Here is a tiny trained network, its code and every weight. The questions are about switching its units off for an input and a class, where a switched-off unit gives its printed mean instead of its output.

import numpy as np


def w(rows, s, z=0):
    codes = np.array(rows[::2]) - 128.0
    scale = np.full(codes.shape[1], s)
    scale[-1] = z or s
    return codes * scale


def f(y):
    return np.maximum(y, 0)


def log_softmax(a):
    a = a - a.max(-1, keepdims=True)
    return a - np.log(np.exp(a).sum(-1, keepdims=True))


def net(x, mask):
    res = np.array(x, float).reshape(1, 6) / 4 @ E
    y = f(res @ A[0][:, :-1].T + A[0][:, -1])
    res = res + np.where(mask, y, B[0][:, -1]) @ B[0][:, :-1]
    return log_softmax(res[-1] @ U[:, :-1].T + U[:, -1])


A, B = {}, {}
E = w([
[92,191,81,223,78,180,149],'x0',
[31,73,179,185,175,111,146],'x1',
[116,123,118,109,117,102,141],'x2',
[212,78,88,146,233,90,248],'x3',
[138,120,121,144,142,136,109],'x4',
[86,221,63,105,254,120,102],'x5',
],0.0096)
A[0] = w([
[150,79,144,115,86,155,124,76],'n1',
[31,85,159,138,162,115,165,190],'n2',
[113,191,96,208,100,155,141,183],'n3',
[69,130,148,145,181,141,135,149],'n4',
[107,164,75,153,95,150,186,168],'n5',
[236,195,78,68,119,148,126,135],'n6',
[108,98,178,41,132,164,53,188],'n7',
[177,93,165,74,169,104,146,155],'n8',
[174,92,83,169,183,86,222,105],'n9',
[106,174,51,133,160,113,118,134],'n10',
[71,74,202,213,181,87,139,205],'n11',
[125,154,97,212,103,155,175,38],'n12',
[145,107,151,196,58,117,175,100],'n13',
[220,114,110,154,189,141,253,29],'n14',
[73,173,119,122,202,117,110,1],'n15',
[137,2,170,174,51,124,151,27],'n16',
],0.0097,0.0027)
B[0] = w([
[104,188,114,70,201,107,166,172],'n1',
[204,111,152,126,51,121,110,203],'n2',
[95,107,106,57,150,51,72,203],'n3',
[231,176,80,134,122,92,117,177],'n4',
[113,10,81,100,196,41,115,184],'n5',
[199,61,147,126,24,140,89,213],'n6',
[53,116,112,135,159,99,67,200],'n7',
[47,52,122,106,164,84,135,211],'n8',
[79,202,129,134,89,117,71,245],'n9',
[185,157,178,61,141,114,172,188],'n10',
[186,88,89,144,27,109,118,224],'n11',
[104,24,117,114,180,131,129,182],'n12',
[174,180,103,84,209,113,137,195],'n13',
[42,177,91,139,89,170,101,253],'n14',
[195,189,132,81,128,254,186,182],'n15',
[151,233,133,18,164,178,141,231],'n16',
],0.0069,0.012)
U = w([
[201,217,147,40,190,187,183,41],'0',
[1,216,101,157,52,163,80,85],'1',
[240,94,123,143,23,120,135,130],'2',
[133,144,127,107,141,102,131,254],'3',
[139,145,139,104,130,92,140,237],'4',
[99,45,105,82,234,94,126,60],'5',
[137,100,200,195,160,166,192,91],'6',
],0.0078,0.0051)

Each question gives the input, the list of numbers given to net, and the class t.
The units are the neurons (one row each of A and B). Each row of codes is followed by its name. A weight is (code - 128) times the scale printed after its matrix; where a second scale follows, it is the last column's (A, B and U).
mask holds one flag per neuron, in row order. A switched-off neuron (its flag False) gives its mean, the last column of its row in B, instead of its output. The means were averaged over made-up inputs and are rounded, as every weight is.
A unit's drop is (log p(t) with every unit on - log p(t) with that unit switched off) / (log p(t) with every unit on - log p(t) with every unit switched off).
The circuit of an input: a set's keep is (log p(t) with only the set's units on - log p(t) with every unit switched off) / (log p(t) with every unit on - log p(t) with every unit switched off). Starting from the 12 units with the biggest drops (on a tie, the unit counted first), units are removed one at a time, each time the one whose removal leaves the highest keep (on an exact tie, the one counted first), for as long as the keep stays at least 0.8.
circuit, biggest first: the units of the circuit, biggest drop first
most important unit: the unit with the biggest drop
top k neurons: the k neurons with the biggest drops, biggest first
drop when u is switched off: that unit's drop, to one decimal
input [2,-8,2,-5,7,0], class 2: circuit, biggest first => [n6]
input [8,8,6,7,-2,-4], class 2: top 4 neurons => [n11 n2 n7 n8]
input [-2,-4,-2,5,5,4], class 1: top 2 neurons => [n14 n9]
input [1,4,1,5,2,-4], class 1: circuit, biggest first => [n14 n9]
input [7,-1,-1,3,4,3], class 5: circuit, biggest first => [n5 n12]
input [4,-5,-2,0,-3,-7], class 0: circuit, biggest first => [n16 n13]
input [5,0,-1,2,4,8], class 0: top 2 neurons => [n15 n10]
input [-8,8,-2,7,3,0], class 2: top 2 neurons => [n11 n2]
input [-4,-8,8,4,-4,4], class 2: top 2 neurons => [n6 n16]
input [6,-5,4,-3,-5,-6], class 0: circuit, biggest first => [n13 n16]
input [8,-6,1,6,-3,0], class 5: top 2 neurons => [n5 n12]
input [-5,7,-3,3,-3,6], class 2: top 2 neurons => [n11 n2]
input [8,1,6,5,2,4], class 5: top 4 neurons => [n5 n12 n3 n16]
input [-6,-7,-3,3,-3,3], class 2: most important unit => n6
input [5,-5,-7,5,-2,-5], class 4: top 2 neurons => [n5 n15]
input [-6,-4,-2,2,-3,-3], class 5: top 2 neurons => [n8 n11]
input [-6,0,-5,-3,-1,-5], class 5: circuit, biggest first => [n7 n9]
input [8,-1,6,2,-1,-6], class 5: drop when n5 is switched off => 0.3
input [5,7,-5,1,8,8], class 0: drop when n15 is switched off => 0.9
input [-3,6,-1,-4,3,7], class 0: circuit, biggest first => [n15]
